Below are the code and all the weights of a small trained network. Each question names an input and a class and asks about switching units off, where a switched-off unit gives its printed mean instead of its output.

import numpy as np


def w(rows, s, z=0):
    codes = np.array(rows[::2]) - 128.0
    scale = np.full(codes.shape[1], s)
    scale[-1] = z or s
    return codes * scale


def f(y):
    return y / 2 * (1 + np.tanh(0.7978845608 * (y + 0.044715 * y**3)))


def log_softmax(a):
    a = a - a.max(-1, keepdims=True)
    return a - np.log(np.exp(a).sum(-1, keepdims=True))


def net(x, mask):
    res = np.array(x, float).reshape(1, 7) / 4 @ E
    y = f(res @ A[0][:, :-1].T + A[0][:, -1])
    res = res + np.where(mask, y, B[0][:, -1]) @ B[0][:, :-1]
    return log_softmax(res[-1] @ U[:, :-1].T + U[:, -1])


A, B = {}, {}
E = w([
[53,165,128,81,81,196,168,163,74,182,69],'x0',
[104,118,193,144,182,83,130,115,169,170,6],'x1',
[108,168,152,197,116,123,145,122,128,107,111],'x2',
[34,53,164,238,179,123,134,223,8,95,110],'x3',
[104,80,2,73,62,163,3,33,139,82,65],'x4',
[89,92,181,102,96,99,158,105,107,88,141],'x5',
[149,164,70,126,138,94,123,145,129,146,123],'x6',
],0.0069)
A[0] = w([
[69,143,101,156,154,103,125,138,84,71,111,94],'neuron 1',
[119,151,143,137,118,137,31,78,83,132,112,41],'neuron 2',
[114,124,192,119,143,71,102,83,142,123,55,122],'neuron 3',
[126,223,159,149,153,102,190,123,95,129,128,184],'neuron 4',
[181,152,179,121,135,162,161,190,166,148,144,29],'neuron 5',
[112,98,114,116,82,133,104,131,155,84,99,31],'neuron 6',
[125,79,104,175,178,172,124,148,75,115,123,27],'neuron 7',
[130,114,120,90,234,101,109,127,141,195,1,233],'neuron 8',
[124,136,182,96,146,59,162,156,125,129,157,46],'neuron 9',
[167,138,105,140,173,39,102,151,130,127,155,98],'neuron 10',
[89,130,105,85,74,169,146,206,106,224,84,151],'neuron 11',
[156,142,48,152,130,135,113,96,145,88,102,202],'neuron 12',
[168,139,114,121,118,127,112,122,120,121,107,20],'neuron 13',
[175,29,139,173,154,74,88,120,190,89,176,51],'neuron 14',
[69,101,163,104,65,195,199,120,157,95,110,236],'neuron 15',
[171,107,61,97,85,179,179,199,129,29,184,254],'neuron 16',
[134,126,135,153,167,110,92,107,152,123,180,12],'neuron 17',
[128,169,140,157,78,179,123,104,171,146,172,55],'neuron 18',
[71,116,72,130,126,115,120,75,139,123,106,12],'neuron 19',
[112,87,107,113,125,73,79,203,62,126,106,47],'neuron 20',
[55,108,153,116,191,156,102,143,116,31,128,87],'neuron 21',
[155,173,71,190,190,165,55,174,148,198,144,108],'neuron 22',
[159,91,211,123,156,111,154,182,116,120,191,152],'neuron 23',
[103,36,112,134,75,130,40,118,73,87,64,227],'neuron 24',
[128,146,181,96,96,131,131,53,176,129,135,197],'neuron 25',
[159,106,91,138,119,85,100,85,91,68,92,69],'neuron 26',
[101,95,140,168,187,165,87,130,98,136,147,79],'neuron 27',
],0.0087,0.0045)
B[0] = w([
[149,165,85,86,181,99,108,140,115,140,69,167],'neuron 1',
[105,135,212,72,109,219,221,84,137,166,89,149],'neuron 2',
[140,145,122,182,153,121,62,168,44,187,167,175],'neuron 3',
[161,88,91,143,86,168,183,127,186,137,83,204],'neuron 4',
[93,141,131,43,75,172,191,102,108,148,73,165],'neuron 5',
[110,168,166,85,109,203,194,93,110,154,85,149],'neuron 6',
[140,174,44,28,182,101,109,84,137,130,75,159],'neuron 7',
[191,175,163,157,93,128,94,216,83,117,161,228],'neuron 8',
[91,139,180,110,95,212,167,123,92,130,99,159],'neuron 9',
[101,140,165,110,153,156,196,132,204,131,190,158],'neuron 10',
[49,157,142,207,166,109,134,92,242,121,203,209],'neuron 11',
[120,112,98,148,137,173,154,145,124,83,135,193],'neuron 12',
[83,135,158,45,172,142,131,126,129,129,67,122],'neuron 13',
[1,158,111,178,140,115,105,102,177,177,192,175],'neuron 14',
[111,145,122,194,155,59,99,164,183,106,163,203],'neuron 15',
[175,152,100,177,122,144,81,219,82,192,157,225],'neuron 16',
[65,190,128,105,146,141,111,70,97,208,153,131],'neuron 17',
[158,186,86,88,108,114,111,106,101,167,93,146],'neuron 18',
[72,116,168,66,137,193,246,102,113,211,102,152],'neuron 19',
[142,215,91,73,167,59,129,128,168,130,70,162],'neuron 20',
[134,157,65,72,149,74,97,138,144,97,72,167],'neuron 21',
[63,112,137,97,28,114,146,197,167,65,141,171],'neuron 22',
[134,118,116,91,56,156,162,183,152,119,101,202],'neuron 23',
[129,101,171,154,112,178,196,230,146,127,115,254],'neuron 24',
[191,166,102,104,199,54,129,158,176,106,80,196],'neuron 25',
[116,152,165,124,56,183,182,142,173,157,134,161],'neuron 26',
[138,223,76,99,183,117,144,133,140,144,67,155],'neuron 27',
],0.0073,0.0099)
U = w([
[109,107,172,56,118,240,222,125,136,138,77,20],'0',
[165,123,133,148,173,147,150,172,193,41,138,254],'1',
[191,205,72,39,222,95,129,101,181,108,64,51],'2',
[1,171,148,182,163,125,112,87,215,156,182,65],'3',
[173,109,116,160,158,149,147,157,160,118,118,252],'4',
[129,114,146,129,79,122,118,168,168,38,119,236],'5',
[189,151,147,159,125,164,92,171,64,138,139,147],'6',
[150,25,148,120,167,126,67,68,46,72,122,39],'7',
],0.0083,0.0047)

Each question gives the input, the list of numbers given to net, and the class t.
The units are the neurons (one row each of A and B). Each row of codes is followed by its name. A weight is (code - 128) times the scale printed after its matrix; where a second scale follows, it is the last column's (A, B and U).
mask holds one flag per neuron, in row order. A switched-off neuron (its flag False) gives its mean, the last column of its row in B, instead of its output. The means were averaged over made-up inputs and are rounded, as every weight is.
A unit's drop is (log p(t) with every unit on - log p(t) with that unit switched off) / (log p(t) with every unit on - log p(t) with every unit switched off).
The circuit of an input: a set's keep is (log p(t) with only the set's units on - log p(t) with every unit switched off) / (log p(t) with every unit on - log p(t) with every unit switched off). Starting from the 12 units with the biggest drops (on a tie, the unit counted first), units are removed one at a time, each time the one whose removal leaves the highest keep (on an exact tie, the one counted first), for as long as the keep stays at least 0.8.
units of the circuit, in order: the units of the circuit, biggest drop first
unit that matters most: the unit with the biggest drop
k most important neurons: the k neurons with the biggest drops, biggest first
drop when u is switched off: that unit's drop, to one decimal
input [2,8,-2,4,3,7,-5], class 6: 2 most important neurons : neuron 3; neuron 8
input [6,-2,7,-7,-8,-2,2], class 0: unit that matters most : neuron 5
input [3,8,-8,-2,5,6,-5], class 4: 2 most important neurons : neuron 3; neuron 25
input [-2,-5,3,-8,-5,-1,4], class 2: units of the circuit, in order : neuron 24; neuron 18
input [-8,4,-1,-4,-8,-4,-2], class 0: 2 most important neurons : neuron 5; neuron 23
input [6,3,-7,1,7,0,5], class 0: 4 most important neurons : neuron 19; neuron 24; neuron 2; neuron 6
input [4,-4,-2,7,-8,-3,1], class 0: units of the circuit, in order : neuron 23; neuron 5
input [-6,3,-5,-1,1,-7,6], class 5: 2 most important neurons : neuron 22; neuron 11
input [6,4,4,-1,-5,6,-2], class 3: 3 most important neurons : neuron 15; neuron 11; neuron 24
input [6,-4,-8,-5,4,8,5], class 4: 2 most important neurons : neuron 16; neuron 14
input [7,-4,-3,-7,7,-4,5], class 0: 2 most important neurons : neuron 19; neuron 2
input [-7,8,-1,6,3,5,-3], class 6: 4 most important neurons : neuron 3; neuron 8; neuron 11; neuron 24
input [8,7,-1,2,-4,-7,4], class 3: 2 most important neurons : neuron 11; neuron 24
input [-7,-1,3,5,1,3,-4], class 3: units of the circuit, in order : neuron 14
input [0,-4,-1,-7,-6,7,-6], class 2: 2 most important neurons : neuron 25; neuron 24
input [0,4,-4,-7,-8,2,-2], class 0: 2 most important neurons : neuron 5; neuron 9
input [4,1,6,8,5,0,-4], class 2: drop when neuron 1 is switched off : 0.1
input [-2,3,-1,-2,6,-7,4], class 5: drop when neuron 11 is switched off : -0.1
input [-2,-3,7,7,-3,3,-2], class 2: drop when neuron 17 is switched off : 0.0
input [0,1,4,-6,0,-7,3], class 5: units of the circuit, in order : neuron 22
input [3,2,-3,8,-4,3,4], class 2: drop when neuron 7 is switched off : 0.1
